Below are the code and all the weights of a small trained network. Each question names an input and a class and asks about switching units off, where a switched-off unit gives its printed mean instead of its output.

import numpy as np


def w(rows, s, z=0):
    codes = np.array(rows[::2]) - 128.0
    scale = np.full(codes.shape[1], s)
    scale[-1] = z or s
    return codes * scale


def f(y):
    return np.maximum(y, 0)


def log_softmax(a):
    a = a - a.max(-1, keepdims=True)
    return a - np.log(np.exp(a).sum(-1, keepdims=True))


def net(x, mask):
    res = np.array(x, float).reshape(1, 2) / 4 @ E
    y = f(res @ A[0][:, :-1].T + A[0][:, -1])
    res = res + np.where(mask, y, B[0][:, -1]) @ B[0][:, :-1]
    return log_softmax(res[-1] @ U[:, :-1].T + U[:, -1])


A, B = {}, {}
E = w([
[5,135,153,176],'x0',
[118,77,6,191],'x1',
],0.014)
A[0] = w([
[143,132,176,8,165],'N1',
[49,118,141,154,188],'N2',
[85,62,68,188,253],'N3',
[114,165,170,92,109],'N4',
[44,109,127,147,158],'N5',
[202,157,174,147,127],'N6',
[130,124,42,149,184],'N7',
[70,213,179,144,160],'N8',
[197,176,223,75,168],'N9',
[72,131,151,133,112],'N10',
[76,181,146,112,152],'N11',
[100,83,98,151,126],'N12',
[233,152,76,62,203],'N13',
[208,188,123,80,127],'N14',
],0.014,0.0077)
B[0] = w([
[50,189,148,18,222],'N1',
[120,174,156,196,194],'N2',
[144,146,66,173,230],'N3',
[128,133,159,60,177],'N4',
[102,156,142,173,189],'N5',
[88,124,118,129,178],'N6',
[195,159,53,108,195],'N7',
[199,172,248,103,200],'N8',
[86,189,145,98,249],'N9',
[176,113,146,173,164],'N10',
[206,151,254,172,174],'N11',
[78,171,99,130,168],'N12',
[99,71,35,18,226],'N13',
[98,141,109,112,196],'N14',
],0.01,0.02)
U = w([
[230,73,69,69,210],'0',
[154,124,204,230,137],'1',
[111,188,220,73,141],'2',
[160,45,173,142,35],'3',
[9,140,95,48,222],'4',
[64,171,77,148,207],'5',
[115,76,139,110,3],'6',
[47,66,158,115,25],'7',
],0.011,0.0033)

Each question gives the input, the list of numbers given to net, and the class t.
The units are the neurons (one row each of A and B). Each row of codes is followed by its name. A weight is (code - 128) times the scale printed after its matrix; where a second scale follows, it is the last column's (A, B and U).
mask holds one flag per neuron, in row order. A switched-off neuron (its flag False) gives its mean, the last column of its row in B, instead of its output. The means were averaged over made-up inputs and are rounded, as every weight is.
A unit's drop is (log p(t) with every unit on - log p(t) with that unit switched off) / (log p(t) with every unit on - log p(t) with every unit switched off).
The circuit of an input: a set's keep is (log p(t) with only the set's units on - log p(t) with every unit switched off) / (log p(t) with every unit on - log p(t) with every unit switched off). Starting from the 12 units with the biggest drops (on a tie, the unit counted first), units are removed one at a time, each time the one whose removal leaves the highest keep (on an exact tie, the one counted first), for as long as the keep stays at least 0.8.
circuit, biggest first: the units of the circuit, biggest drop first
most important unit: the unit with the biggest drop
top k neurons: the k neurons with the biggest drops, biggest first
drop when u is switched off: that unit's drop, to one decimal
input [3,-1], class 1: most important unit : N1
input [2,0], class 1: circuit, biggest first : N1, N13
input [6,4], class 1: circuit, biggest first : N13, N1
input [2,-1], class 1: circuit, biggest first : N1, N13, N9
input [8,7], class 5: top 3 neurons : N12, N3, N7
input [5,4], class 5: top 3 neurons : N12, N3, N8
input [-1,7], class 0: top 2 neurons : N7, N9
input [-1,1], class 0: top 2 neurons : N1, N9
input [-3,2], class 0: drop when N1 is switched off : 0.2
input [-1,5], class 0: drop when N9 is switched off : 0.2
input [4,4], class 5: drop when N12 is switched off : 0.1
